Below are the code and all the weights of a small trained network. Each question names an input and a class and asks about switching units off, where a switched-off unit gives its printed mean instead of its output.

import numpy as np


def w(rows, s, z=0):
    codes = np.array(rows[::2]) - 128.0
    scale = np.full(codes.shape[1], s)
    scale[-1] = z or s
    return codes * scale


def norm(h):
    return h / np.sqrt((h * h).mean(-1, keepdims=True) + 1e-5)


def f(y):
    return np.maximum(y, 0)


def log_softmax(a):
    a = a - a.max(-1, keepdims=True)
    return a - np.log(np.exp(a).sum(-1, keepdims=True))


def net(x, mask):
    res = np.array(x, float).reshape(1, 5) / 4 @ E
    u = 0
    for l in range(2):
        y = f(norm(res) @ A[l][:, :-1].T + A[l][:, -1])
        res = res + np.where(mask[u : u + 3], y, B[l][:, -1]) @ B[l][:, :-1]
        u += 3
    return log_softmax(norm(res)[-1] @ U[:, :-1].T + U[:, -1])


A, B = {}, {}
E = w([
[118,118,139,135,132,128],'x0',
[48,189,164,124,37,135],'x1',
[169,167,144,165,194,216],'x2',
[134,111,254,21,128,176],'x3',
[155,93,131,148,96,159],'x4',
],0.0095)
A[0] = w([
[49,211,32,234,62,207,50],'L0N0',
[5,233,144,172,15,197,50],'L0N1',
[153,222,132,195,178,254,2],'L0N2',
],0.013,0.0088)
B[0] = w([
[61,132,171,225,153,111,243],'L0N0',
[138,3,122,48,174,137,254],'L0N1',
[153,111,114,91,33,39,208],'L0N2',
],0.019,0.0087)
A[1] = w([
[43,161,56,209,72,150,2],'L1N0',
[68,151,232,70,72,227,59],'L1N1',
[60,94,140,123,1,67,177],'L1N2',
],0.024,0.0016)
B[1] = w([
[58,131,250,115,128,148,180],'L1N0',
[35,127,144,251,142,74,184],'L1N1',
[235,218,79,90,89,164,255],'L1N2',
],0.019,0.018)
U = w([
[41,189,195,158,120,107,60],'0',
[200,205,93,8,7,118,53],'1',
[204,1,72,75,231,125,41],'2',
[138,159,109,72,166,175,253],'3',
[149,144,120,72,140,158,224],'4',
],0.0078,0.0058)

Each question gives the input, the list of numbers given to net, and the class t.
The units are the neurons (one row each of A and B). Each row of codes is followed by its name. A weight is (code - 128) times the scale printed after its matrix; where a second scale follows, it is the last column's (A, B and U).
mask holds one flag per neuron, layer by layer. A switched-off neuron (its flag False) gives its mean, the last column of its row in B, instead of its output. The means were averaged over made-up inputs and are rounded, as every weight is.
A unit's drop is (log p(t) with every unit on - log p(t) with that unit switched off) / (log p(t) with every unit on - log p(t) with every unit switched off).
The circuit of an input: a set's keep is (log p(t) with only the set's units on - log p(t) with every unit switched off) / (log p(t) with every unit on - log p(t) with every unit switched off). Starting from all 6 units, units are removed one at a time, each time the one whose removal leaves the highest keep (on an exact tie, the one counted first), for as long as the keep stays at least 0.8.
units of the circuit, in order: the units of the circuit, biggest drop first
unit that matters most: the unit with the biggest drop
top k neurons: the k neurons with the biggest drops, biggest first
top k neurons in layer l: the k neurons of layer l with the biggest drops, biggest first
input [3,8,-4,3,1], class 2: units of the circuit, in order : L0N1
input [2,-5,-1,-8,4], class 0: units of the circuit, in order : L0N1, L1N0
input [-5,-8,8,-6,-3], class 1: top 2 neurons : L0N0, L0N2
input [3,-5,-5,5,-1], class 0: top 3 neurons : L0N2, L0N1, L1N2
input [3,8,3,-7,1], class 2: top 2 neurons : L0N1, L1N1
input [7,3,8,-5,7], class 1: top 2 neurons : L0N2, L1N2
input [-6,-7,4,1,-5], class 2: units of the circuit, in order : L1N2, L1N0
input [-6,-5,1,-8,7], class 0: units of the circuit, in order : L0N1, L1N0
input [-2,-6,3,3,-5], class 2: top 3 neurons : L1N2, L1N0, L1N1
input [-5,-6,-5,-2,2], class 2: top 2 neurons in layer 0 : L0N0, L0N2
input [-3,5,-7,7,-5], class 0: top 2 neurons in layer 0 : L0N2, L0N1
input [3,-8,-2,8,6], class 0: top 2 neurons in layer 1 : L1N2, L1N1
input [-1,6,-5,-2,0], class 2: top 2 neurons in layer 0 : L0N1, L0N2
input [-3,8,7,4,7], class 2: top 2 neurons : L0N1, L1N0
input [6,0,6,6,-4], class 0: unit that matters most : L1N1
input [8,-8,5,8,5], class 0: units of the circuit, in order : L0N1, L1N2
input [3,-8,-5,3,0], class 2: top 2 neurons in layer 1 : L1N2, L1N0
input [-5,5,-4,2,5], class 2: top 2 neurons : L0N1, L0N2
input [-1,-2,-4,7,7], class 0: top 3 neurons : L1N1, L0N2, L0N1
input [1,4,8,-5,-5], class 1: top 3 neurons : L0N2, L1N2, L0N1
